Rows are numbered. After the first four, each row is followed by the numbers of the three nearest rows among all rows above it, by straight-line distance, nearest first.
In the rows, zero is written as 100.
0: [143  68  65 129 103  90  92  49  51 107 104 121  92 139 107  89  82  63
  89  92 131 127 154 116  96  86  90  44  76  80 119  89 189 116  74 101
 113 125  91 115 104  85 122  56 118 124 102 138 130  72  86 114  85  74
  66 117  79  97 105 131 106  86  64 129  68  92 137]
1: [ 92 119 117  80  74  92  99  67 146  97  71  74  98  74 109 101  61 130
  81  80 101 110  69 126 104 123  67 111 151  78 109 138   0 143  66 151
  59  90  95 113 105  88 131 138  81  93  95  98  65 139 141 108  98 156
 116 138 128 118 109 101  91 132 103 108 129  75  64]
2: [ 55 113 108  76 116  45  92  93 132  97  88  98  97  80 117  96  90 170
  65  78  47  75  51  56 122 133 118 128 131 111  61  89   2 120  75 196
  68  64 114  76  86 106  90 113 115  98  83  82 106 148 122  71 118 125
 171  65 141 143  86  76 115 118 160  86 132 107  71]
3: [108 118 132  95  84 130 129 125 114 115 146  89 113  85  80  80 107  59
 124 120 111 104 147 108 106  90 107  91  85 109 103  94 192  78 188   0
 131  98  92 102  93 120  70  83  84 102 136 100 126  71  71 141 102  74
  94 129 102  45 143 102  79  87  91  81  98  75 130]
4: [ 81  79  74  88  95 103 106 158  77 135 135  90  52  95  98  69 125 138
  64 132  91  71 114  15 106  60 104  90  61  73  87 101 154  84 161  81
 138  82 106  80 115  98  35  92 129  68  86  58  83  68  94 134  85 106
 101  69  85  84  89  75 137  55 101 110  65 130 131] -> 3 0 2
5: [ 77  73 125 126 110  76  93  39  49  91  46 131 139 101 130 129 103  47
  99  98 101 112 126 144 146 111 109  95 102  95 104  75 102 102  61 120
  83 108 102 120  87 104 134  90 114  88 126 144  94 103  95  54 107 124
 101 122 115 115  96 116  87 130  94  95 106  88 104] -> 0 1 2
6: [ 83 108 109 129 135  53  89  55  66  61  66 123 123  97 101 107  80  69
  79  88  88 109  90 145 143 121  92 117  99 115 110  68  95  78  45 121
  69  95 113 144  95 109 123  71 121  96 115 126 129 129  70  57 110 140
  84  79 107 137 109 124  64 137  95 109 111  55 129] -> 5 0 1
7: [115  77 109 140 115  88  79  97  33  72 113 130 124 116 101  87  98  39
  95 118 106 140 143 133 111  98  97  55  51  83 102  58 180  83 128  43
 100 128  97  87  92 113 104  58  99 113 125  90 147  82  44  82 108  71
  58  93  73  78 109  94 107  83  69 106  81 111 167] -> 0 3 5
8: [ 89  64  89 111 110 132  99 152 101 136 125  83  68 120  92  65 121 148
 104 101  90  69 101  31  91  54 116 131  48  92  76  92 180  76 173  96
 151 101 110  76 105 116  45  81 110 106  84  73 112  91  93 101 102  74
 100  82  93  96  87  66 127  43 103  98  97 114 129] -> 4 3 7
9: [106  72  93 138 128  78  91  98  11  87 119 111 108 106 103  71 132  47
 100  96  92  95 138  72 124  82 106 110  64 102  91  46 187  96 112  99
  95 105 104 107  71 112  46  89  97 123 145  95 142  92  69  61 113  73
  93  59  88  99  83  90 128  95  95  98  73 122 117] -> 7 0 8
10: [111  99 105 121 104 109 117 127 108 124 136  98 117  72  82  89 110  64
 116 118  85  80  93  92  81  90 110  68  51 105 106  89 165  98 167   0
 135  82  99  98  93 110  59  81  98 113 109 127 132  71  50 104 105  80
  72 111  76  78 133  98  88  96  89  78  84  84 146] -> 3 7 8
11: [102  65  90 110 119  93  92  98  63  76  56 116  68 132 115 108  96 123
  65 109 106 131 109  87 128 111 110  76  94  87  76  63  69 123  44 200
  93 106 129  79 109  89 109  75 117 112  65  61  98 105 119  73  97  91
  86  55  82 130  48  84 119  83  89 133  98 107  79] -> 5 6 2
12: [132  51  63 161 106 114  93  39  58  37  94 118  93 137 107  92  89  68
  71  73  97  97 136 115 120 109 120  78  70  94 112 103 191  77  94 123
 140 112  95 129  96 106 116  49 104 111 105  97 136  76  55  74  96  88
  67 118 100 110 115 149 121  65  96 113  73 108 144] -> 0 7 9
13: [ 95  61  77 107 116  91 105  59 100  59  64 126  94 105 109 116  86  86
  60 106 127 108 109 129 124 126 120  65 130  64 108  95  70 124   8 176
  83 129 121  96  96  90 154 112 108 104  78  90 105 117 121 114 107 107
 111  90  55 120  54 106  97 103  93 109 100 109  66] -> 11 5 6
14: [ 73 140 104  79  85 126  93  43 155  96  67  90 114  99  95 113  75 177
  91  78  95  94  79  82  93 132  88 124 154  91  86 130   0 122  68 184
  76  54  94  83 105 109 129 141 121  87  82  97  83  87 153  96  99 147
 116 108 118 142  95 115  81 119 138 118 126  87  45] -> 1 2 13
15: [106  74 116 109 126  88 106  68  36  87  97 139  61 111  94  85 138 148
  57  89  77 106 111  69 156  86  79  90  79  90  82  52  98  99  70 185
 101  95 119  72  99 100  93  92 106 122  74  61  89 113 139  57 119  99
 103  37  66 108  60  54 135 108  90 149  92 124  98] -> 11 13 9
16: [ 66 107  81 117  64 120  82  75 140 104 114  70 114  86  97  92  58 110
 102  85 100  90 100  88  66 100  95 125 119  94 133 105 120 103 132  90
 134  76  80 121 132 113 108 103 122  90  91 105  68  66  98 115  73 121
  80 177 102 105 140 111 117 109 127  68  88  93 128] -> 10 3 1
17: [ 80 104 111 103 100  78  93  94 130 105  87  78  89 112  98 105  75 148
 119  88  37  85  38  34 108  87  96 131 130 120  83 112   0 133  40 186
  69  92 108  93  85  93  77 136 148  91  83  99  99 136 149  74 105 131
 120  66 141 161  71 114 106 122 136 119 105 120  71] -> 2 14 1
18: [ 88 153 115  96 104  95 111 125 133 110 130 120 175  77  93  91 117  84
 128 118  78  85  66 133  82 101  91 112 104 116 107 137 115  72 144   9
 103  73  99 111  82  89  95 125 100  95 138 123  94 120 103 114 121  95
  86 122 142  94 124  71  83 113  95  56 154  61 125] -> 10 3 16
19: [ 62 132 118  71 110  73 116 108 125 109  97  96  81  90  85 115 119 170
 113  97  73  72  45  79 109 129 136 122 126 107  83  78   0 109  77 165
  82  91  84  98  67  93  92 143 103  99  79  89  96 146 137  78 118 126
 146  91 121 119  68  89  81 111 124 107 116  97  58] -> 2 17 14
20: [ 92 111  87  99  97  80 112 135  95 107 156  81 148  95  77  71 121 100
  99 117  96  60 112  15 115  76 127 127  55  98  91  81 171  53 193  25
 144  82  92  82 124 112  24  90 128  95 110 102 124  89  71 101 102  92
 110 107 119  77 107  74 121  58 116  69  94  95 130] -> 8 10 4
21: [118 118 118  68 118  83 103 105  96 109  92 131 113  80 104  90 127 116
 103 118  65 129  67  91 131  99  93 121 105 114  73  80  18 114  69 118
  47 103 130  87  59 114  82 119  74  86 105  76 107 150 112  75 128 108
 139  40  92 114  65  61 100 122 128  82 126  92  83] -> 19 2 17
22: [ 94 104  92 105  84 120 117 115 127 104 104 110 109  68 102  84  82  67
 101  90  99  99 111  87  63  63 119 119  67 112 138 119 161  77 173   9
 152  89  72 128 110 113  86  99 134  97 124 141 113  61  60 112  87  93
  68 128 109  54 152  97  92  98 101  63  75  98 129] -> 10 3 16
23: [116  61  80 102 139  72 108 137  37  81 117 121  73 108 102  78 114  90
  87 107  71  98 100  53 132  85 105  67  74 109  81  37 160 101  96 124
  84 109 119  87 109 112  70  81  85 116 102  71 125 119  90  50 116  84
 117  45  63 123  47  69 141  82  87 127  71 108 117] -> 9 15 11
24: [ 90 106 112 126  50 116 109  95 121 116 142  82 129 111  79  98  91  99
 129 100 123  92 128 100  42  94 118  95  83 116  85 137 159  82 161  10
 140  94  95 107  98 113 105  68 115  88 119 134 112  70  75 123  76  96
  85 140 116  85 143 127 104  96  87  43  78  88 124] -> 22 3 10
25: [ 85  63 102 118 129  94 113 102  25  91  97 125  97 103 100  85 105  36
  92  91  73 113 132  85 119  89 109 108  48  87  82  40 196  71 115 116
 118 107 122 134 126 122  96  44 110 121 123 101 140  86  55  94 127  95
  68  90  94  97 103 109 113  71  75  66  64 104 140] -> 9 7 12
26: [107  49  78 131  81 146  91  66  60  70  90  90  68 126 127 127  42  91
  78  59 131  86 134 116  74 112  85 104  83  72 112 114 176 126  73 146
 143  93  91 114 124 117 129  58 121 121  72 117  93  77  90 118  84 103
  58 129  95 100 103 168  97  67 118 105  69 117 108] -> 12 0 16
27: [ 87  53  86 131 148 105  87 110  37  85 108 118 109 113 102  89 130  77
  79 102  63  84 102  66 126 105 119 105  56 111  70  40 140  77 128 127
  83 101 105  86 105 125  73  46 128 102 130  82 149 104  53  52 107 100
  93  44 103 107  89  80 122  66  93 103  58 111 140] -> 9 23 25
28: [ 65 125 109 105  71  71 108  34 146  94  95  87 141 112 117 123  48 104
 126  85  82  87  54 142  98 151  87  99 149  91 121 138  33 107  90 134
  89  75  90 107  82  84 105 133 106 104 109 138  72  98  98 115  70 135
  73 149 142 131 117 144  65 120 119  66 130  79 114] -> 1 14 16
29: [ 87 118 102  77 124  77 108 106  98  99  66  90 114 107  97  96 104 155
  87  99  44  73  62  42 138 125 110 162 154 121  46  62  51 101  60 181
  67  85 108  93  88 121  62 128 135  63  84  87 115 160 123  44 141 106
 140  48 130 139  67  88  94 135 109 103  94 118 110] -> 2 17 19
30: [114  64  95  93 104  88  91  99  61  72  91 114  63 124  97  98 120 103
  78 107 119  96 103  71 120  86 100  68  90 103  89  77  87 116  35 166
  81 125 104  83 110 100  90  93  98 124  80  53 108  97 126  74 116  93
 124  50  69 105  44  96 110  65  84 122 126 126  50] -> 11 15 13
31: [ 82 115  98  84  88  68  86  94 131 114  52  91 104  99  98 125  78 147
  68 107  84  98  54  87 104 140 123 132 150 115  72 116   0 124  43 186
  89 101  98 107  95  87 109 132 141  92  72 103  84 142 134 101 109 121
 119 100 118 116  61 114  81 104 107  99 114 114  63] -> 19 17 14
32: [ 79 137 154 113  90  59 125  52 123  95 122  94 164  95 102 106  88  96
 134 127  96  89  73 116 100 119  95 139 152 114 104 134  69  77 122  51
 106  95  96 116  79 120 108 113 111  90 137 137 107 122  81 125  81 110
  70 144 148 100 137 115  59 157 122  70 118  73 111] -> 18 28 16
33: [105  37 108 101 144 116  82  99  70  80  72 114  58 124 110  77 144 121
  69  87  96  91 100  45 149  77 111 113  67 105  78  51 110 103  71 188
  82 123 117 102 105 109  65  72 108 108  94  72 126 109 105  77 117  78
  99  42  79 113  41  73 134  59  76 132  62 130  80] -> 15 30 11
34: [103  89  84 103  66 125  76  76 155  97 126  70  90 101  98 107  39 120
 106 111 119  81 104  91  56 120 114 115 108 103 137 155  73 104 111  97
 143  64  86 111 113 119 113  92 125  98  81 110  59  85 114 135  74 106
  73 165 126 113 129 167  93  96 126  81  82  99  99] -> 16 28 24
35: [ 65 154 116  93 102  54 112 111 111 124 113  88 163  62  87 119 119 113
 122  98  44  55  51  42  98  74 123 155  72 147  78 124  98  82 135  64
  84  60  86  99  98 116  43 131 124  81 131 102  92 125 107  59 131 121
 149 104 156  99  95 106  87  99 151  67 112  81 124] -> 18 20 32
36: [ 98  94  83  97  82 100 102 152 105 135 139 106  63 108 105  72 139 111
  84 104  94  51 110  33  98  86 114 110  64 108  78  76 167  88 172  75
 186  67  92  77  96 126  61  85 121  94  85  88  97  52  92 105 110 101
 108  86  93  68 110  63 109  46  99  99  66 100 102] -> 8 4 20
37: [ 75  64  98 106 154  48  92  33  43  55  88 124 143 105 136 121  87  68
  77  78  72 101  85 103 113 122  74 123  96 104 102  93 114  89  75 135
  62  85 127 119  93  91 116  75 120  92 112 131 132 136  99  34  96 136
  90  75 136 121 112 121  71 118 100  88  95  70 158] -> 6 5 27
38: [ 86  66  75 139 109  79  87  94  48  60  96 114 109 131 121  87 119  52
  70  97  82  69 132  74 134  94  82 102  56 121  96  60 200  87  98 100
 108  99  93 112 115 107  74  42 135 116 142 115 138 101  57  63 114  95
  58  84  84 111  87 117 113  79  73 107  65 117 141] -> 25 9 27
39: [ 85  86 100 109  95  63  87  45  83  59  54 114 110 114 126 133  62  77
  82  98  84 118 104 153 109 124  78 101 102 107 110  76  67 120  46 136
  69 101 118 119 103  86 138  76 125  83  91 139 102 112  84  84  95 142
  86  96 126 129  84 125  88 121 109  97 105  88 115] -> 6 5 37
40: [ 95 127  88  84  59 152  89 118 169 122  96  81  59  73  99 106  77 155
  69 111  97  93 110  72  47  85 109 128 105 105 117 157  45 129  97 109
 128  69 103 101 130 124 114 131 116  92  49 103  51  94 127 124  90 107
 109 136 109 106  94 123 118  93 166  94 115  89  65] -> 34 16 14
41: [101  57  93 132 127 113  79  33  75  64  60 128  89 118 121 137  80  86
  80  71  87 113 122 139 131 126 101  84 110 114 125  62  80 129   4 176
  76 114  83 109  78 105 155  77 124  85  93 121 113 119 121  78  84 139
  73 125 125 160 105  99  97 114 104 112  80 121  91] -> 39 5 13
42: [ 77  85  79 116  74 117  98  74 132  97 123  74 107 104 118 116  61  82
 100  97 103  72 132  83  62  87  97 115  97  94 121 115 125  84 143  63
 160  68  77 120 128  88  81  97 136  97 103 120  98  78  79  99  74 101
  77 148 155 116 164 149 106  98 126  72 111  94 128] -> 16 34 24
43: [105  65  98 126 113  84  99  21  70  52  74 127 103 123 122 128  67  93
  89  76 108  87 101 131 131 138  72  96 116  84 110  88 102 131  48 189
  47  79 108 124  93  91 173  88 119  83  83 120 121 126 106  77  93 123
  59 103 127 129 107 138  95 135 113 101  89 109 101] -> 41 39 5
44: [ 94 143 122 118  86  92 120 113 120 115  96 110 153  77  79 100 106 100
 147  85  82  80  95 120  81 123 114 125  89 114 100 136 109  75 153  28
 103  56  91 106  60 116  69 112 106  86 129 133 104 111  88  87 113 101
 129  99 122  93 131 119  50 131 125  60 120  69 134] -> 18 32 35
45: [116  77  93 102 143  60  76 134  39  94 121 116 103 101 110  81 144  89
  81 115  73 107 115  64 136  94 105  97  44 103  67  61 144  97  95 139
  82 102 116 108  98 128 100  60  97 106 102  67 126 124 101  51 136  75
  98  49  67 111 114  60 122  89  58 113  75 118 112] -> 23 27 9
46: [ 71  93 102  79 125  47 105  86 100  89  68 118 123 104  99  94 124 126
 100  84  54  80  32  63 126 121 103 141 120 113  65 107  47  63  91 132
  74  75 105  84  90 104  62 116  92  90 116  69 118 143 115  61 146  97
 124  40 129 124  78  51 101 128 109  99 115 111  88] -> 29 21 2
47: [ 79 110 110 131  63 139 109 107 136 105  96  77 123 118 105 118  51 101
 107  92 112  83 106 119  68  97 103 116 102 109 123 127 110  98 122  67
 158  98  94 112 117 124 115  80 129 106 119 118  89  53  81 128  72  98
  71 154 122 104 132 122  95  96 119  82  71  95 128] -> 16 42 34
48: [ 87 124 103  77  84 132  86 108 178 133 117  81 101  93  80 104 116 132
 130  77  82  59  71  37  92  95 112 142 104 118  76 145  57 115 131 106
 110  87  95  82  99  99  77 130 119  84  80  94  66 135 111 118  87 112
 131 108 121  91  88  92 107  73 133  79  86 127  83] -> 40 19 35
49: [123  99  97  93  81 109 124 142 104 126 138  88  98 107  94  56 120  80
 110 128  88  85 107  58  88  75 125 103  56 110  94 103 195  68 173  23
 134  97 103  81 102 112  73  71  74  77 121 101 105  69  69  97  95  91
  95  94  85  51 128  84 117  73  92  97  91 104 131] -> 10 3 20
50: [ 69  98 123 112 130  53  90  69  60  43  91 139 151 106 109 102 119  58
 121 100  77 110  93 132 123 119 105 106  90 115  79  79 113  81  83 102
  62  74 103 114  72  95 115  87 103 113 145 124 128 153  82  77 116 117
  98 110 122 123 130  63  93 143 115  82 114  85 140] -> 6 37 5
51: [ 85  70  83  85 125  66  84 138  59  86  86 120  61 128 121  81 142 128
  97  70  67 107 106  61 131  86 104  85  81 115  81  40 119 100  91 186
  86 127 121 115 109 107  98  90  86 115  93  43 110 109 108  50 131  78
 118  36  67 107  52  79 131  88  94 149  79 120  82] -> 33 23 15
52: [ 96  82  90 105  99 114  97 156 113 127 140 101  86  98 100  45 128 122
 103 108  93  72 108  24  90  58  98  98  69  96  91  89 200  76 157  54
 129  72  95  83 105 121  41  99 105  98 121  81 104  84  80 115  96  61
  80  86  96  71  95  83 132  42  84  99  62 110 121] -> 8 36 49
53: [ 88 146 138  78  98  76 132 137 149 102 132 104 160  71  64  97 119 109
 117 120  86  78  62  86  94 100 123 135  90 125  78 121 109  84 139  13
  91  50 103  78  89  98  72 122 105 106 129 135  95 111  89  73 115 103
 132  84 146  90 119  98  88 110 121  61 109  78 105] -> 44 18 35
54: [ 73 106  96 126 126  65 113  47  54  62  84 128 149 126 117 126  80  47
  82  84  78  90 110 128 141 136 116  97  81 124  96  78  90  79  72 128
  72 135  98 106  62  81 127  72  98 101 115 126 134 143  98  49 110 112
  94 112 114 138 108 113  83 129  67  87 105  77 134] -> 6 5 37
55: [104 107 127  90 182  25 109 108  56  95  99 135 125 125  97  87 147  76
  86 120  62 103  82 119 141 102  97 105 102 125  71  81  90  72  78  79
  58  87  96 110  58 104  88  87  72  95 102  84 120 124  81  51 121  97
 116  70 103 109  80  66  78 144  77  76 129 100  99] -> 50 21 46
56: [107  50  47 126  91 149  72  77  81  90  91  94  66 123 112  77  68 129
  73 101 122 129 130  95  94  87 104  96 102  58 132 106 149 113  88 156
 134 104  98  96 124  99 128  63 123 110  56  72 102  74  79 107  66  96
  59 121  90  97  89 138 139  86 106 101  53 121  96] -> 26 12 0
57: [ 93  55  97 121 115 131 105 111  45  90 101 105  92 109 114  60 139 133
  76 119  88 112  93  55 138  96  95  86  47 116  52  37 158  85  99 119
  90 116 112 118 118 112  66  68 111 118 106  77 120  96 114  79 123  94
 114  52  65 118  69  64 134  94  91 136 100 129 116] -> 23 45 33
58: [104  84  97 134 115  59 104  37  58  79  61 143 142 115 101 122  96  44
 107  96 104 122 105 171 121 128  95  89 114  88 128  99 107 116  61  88
  88 126 110 124  80  80 137  81  59  92 124 109 123 106  84  65  95 111
  85 105 112  89 133  95  76 125  67  99 120  64 126] -> 5 54 6
59: [105  59  70 110 139  85  96 116  48 107 106 121  85 141  96  81 110  67
  85 101  82 103 101  74 125  74 112  78  57 110  55  43 160  83 102 122
  94 109 110 110  97  82  60  51 104 102 105  87 119  97  85  50 123  96
 114  45  79 100  66  44 113  72  83  98  90 112 125] -> 23 27 45
60: [ 88 143  95  76  67 108 114 148 159 129 145  64 105  75  73  74 130 114
 101 122  76  86  57  49  86  80 106 129  99 114  93 115  54  80 159  45
 110  68  97  79  79  91  28 142  75 106 104  72  68  87 113 119 106  82
 118  66  95  68 102  87  91 100 129  88 127  94  70] -> 48 53 35
61: [ 67 112 118  86 107  77  96  69 131 106  67  90  95  91 119 103  84 157
  86  85  64  83  57  72 107 100 117 144 137 131  81  98   0 125  52 200
  60  87 130  70 101  90 100 142 130  92  72  82  86 163 144  84 104 121
 107  76 141 151  78  98 116 102 148 116 112 126  56] -> 17 2 31
62: [ 74 173 129 106 101  69 132  63 124  83 111 112 143  80  90 121  88  83
 126  99  62  92  86 167  72 111 115 138 123 126 111 105  74  96 118  25
  92  71  76  88  84  94 100 104 100  79 135 127  95  95 109  75 107 110
  90 127 148  86 137 118  97 127 108  70 147  79 117] -> 32 18 44
63: [ 91 123 138 103 151  46 113  90  83  85  93 141 162  95 105  79 126  97
 116 111  72  96  68 115 146 112 104 126  99 128  81  74  97  85  97 102
  36  92  88 112  70 125 104  86 114 108 127 113 126 136 100  30 128 103
 110  72 115  76  95 100  83 140  94  77 137  94 112] -> 55 50 6
64: [ 72  95 127 128 149  35 114  73  71  80  84 129 165 111 113 108 124  78
 120  87  79 104  85 107 134 138 119 112 100 118 103  70  96  87  85  86
  64  86 107 123  80  96 113  78  95 100 146 118 153 122  99  62 106 114
  99  80 115 123  78 109  77 129 109  67 124  84 143] -> 50 63 54
65: [ 65  55  45 108  97 133  80  76  90  76  83  73  61 123 125 109  58 136
  78  96  97 104 140  42  81  92 108  90 108  77  86  90 110 102  78 182
 141  98  93  91 128 107 102  72 154  99  39  88  91  77 108 115  75 115
  55 131  72 140  86 157 137  64 122 100  43 119  99] -> 56 26 11
